Below is a small trained network, with its code and all its weights. Each question gives an input and a class and asks what happens when units are switched off, that is, made to give their printed mean instead of their output.

import numpy as np


def w(rows, s, z=0):
    codes = np.array(rows[::2]) - 128.0
    scale = np.full(codes.shape[1], s)
    scale[-1] = z or s
    return codes * scale


def f(y):
    return y / 2 * (1 + np.tanh(0.7978845608 * (y + 0.044715 * y**3)))


def log_softmax(a):
    a = a - a.max(-1, keepdims=True)
    return a - np.log(np.exp(a).sum(-1, keepdims=True))


def net(x, mask):
    res = np.array(x, float).reshape(1, 3) / 4 @ E
    y = f(res @ A[0][:, :-1].T + A[0][:, -1])
    res = res + np.where(mask, y, B[0][:, -1]) @ B[0][:, :-1]
    return log_softmax(res[-1] @ U[:, :-1].T + U[:, -1])


A, B = {}, {}
E = w([
[170,155,88,8],'x0',
[136,201,36,189],'x1',
[26,175,153,96],'x2',
],0.011)
A[0] = w([
[132,140,123,115,250],'neuron 0',
[57,148,134,116,107],'neuron 1',
[109,142,75,142,135],'neuron 2',
[46,176,143,93,116],'neuron 3',
[153,152,104,8,122],'neuron 4',
[200,59,91,123,112],'neuron 5',
[125,177,184,147,139],'neuron 6',
[56,149,114,96,116],'neuron 7',
[140,101,201,108,112],'neuron 8',
[212,147,93,44,111],'neuron 9',
[133,88,183,105,120],'neuron 10',
[117,73,157,90,120],'neuron 11',
[158,125,105,58,102],'neuron 12',
[124,118,148,115,192],'neuron 13',
[119,148,84,147,93],'neuron 14',
[149,93,141,191,119],'neuron 15',
[205,133,150,138,121],'neuron 16',
[129,76,183,55,114],'neuron 17',
[89,72,160,190,98],'neuron 18',
[136,182,84,139,119],'neuron 19',
[84,155,148,107,98],'neuron 20',
],0.017,0.015)
B[0] = w([
[191,45,201,170,254],'neuron 0',
[123,113,73,87,172],'neuron 1',
[165,170,177,153,169],'neuron 2',
[149,92,70,86,200],'neuron 3',
[53,127,173,139,247],'neuron 4',
[156,109,61,48,209],'neuron 5',
[92,88,130,116,156],'neuron 6',
[168,90,45,63,178],'neuron 7',
[151,183,129,98,181],'neuron 8',
[60,120,124,152,241],'neuron 9',
[172,193,134,138,182],'neuron 10',
[180,179,139,117,180],'neuron 11',
[6,174,118,93,190],'neuron 12',
[170,103,173,153,190],'neuron 13',
[143,214,74,152,150],'neuron 14',
[29,119,91,82,187],'neuron 15',
[169,87,48,39,178],'neuron 16',
[175,180,139,129,211],'neuron 17',
[41,186,127,115,195],'neuron 18',
[218,229,166,172,180],'neuron 19',
[132,135,80,84,156],'neuron 20',
],0.011,0.014)
U = w([
[219,252,164,141,71],'0',
[165,56,42,72,57],'1',
[21,148,152,138,160],'2',
[188,30,217,172,251],'3',
],0.015,0.0026)

Each question gives the input, the list of numbers given to net, and the class t.
The units are the neurons (one row each of A and B). Each row of codes is followed by its name. A weight is (code - 128) times the scale printed after its matrix; where a second scale follows, it is the last column's (A, B and U).
mask holds one flag per neuron, in row order. A switched-off neuron (its flag False) gives its mean, the last column of its row in B, instead of its output. The means were averaged over made-up inputs and are rounded, as every weight is.
A unit's drop is (log p(t) with every unit on - log p(t) with that unit switched off) / (log p(t) with every unit on - log p(t) with every unit switched off).
The circuit of an input: a set's keep is (log p(t) with only the set's units on - log p(t) with every unit switched off) / (log p(t) with every unit on - log p(t) with every unit switched off). Starting from the 12 units with the biggest drops (on a tie, the unit counted first), units are removed one at a time, each time the one whose removal leaves the highest keep (on an exact tie, the one counted first), for as long as the keep stays at least 0.8.
circuit, biggest first: the units of the circuit, biggest drop first
top k neurons: the k neurons with the biggest drops, biggest first
drop when u is switched off: that unit's drop, to one decimal
input [-3,1,1], class 3: top neuron -> (neuron 12)
input [-2,-1,-3], class 3: circuit, biggest first -> (neuron 12; neuron 14)
input [-6,7,8], class 1: top 2 neurons -> (neuron 3; neuron 7)
input [8,2,8], class 1: top 3 neurons -> (neuron 7; neuron 3; neuron 1)
input [5,-4,4], class 2: top 2 neurons -> (neuron 4; neuron 12)
input [6,-7,-1], class 0: top 2 neurons -> (neuron 17; neuron 11)
input [8,1,8], class 1: top 4 neurons -> (neuron 7; neuron 3; neuron 1; neuron 18)
input [-2,-6,7], class 1: top 3 neurons -> (neuron 3; neuron 7; neuron 1)
input [6,1,7], class 1: top 2 neurons -> (neuron 7; neuron 3)
input [4,0,3], class 2: top 3 neurons -> (neuron 4; neuron 5; neuron 16)
input [-2,7,6], class 0: top 2 neurons -> (neuron 19; neuron 2)
input [7,-5,-6], class 2: top 3 neurons -> (neuron 4; neuron 12; neuron 9)
input [3,0,0], class 3: top 2 neurons -> (neuron 18; neuron 15)
input [5,-7,1], class 0: circuit, biggest first -> (neuron 17)
input [-3,2,1], class 3: drop when neuron 9 is switched off -> 0.1
input [-3,2,2], class 3: drop when neuron 12 is switched off -> 0.3
input [3,2,3], class 3: drop when neuron 5 is switched off -> 0.2
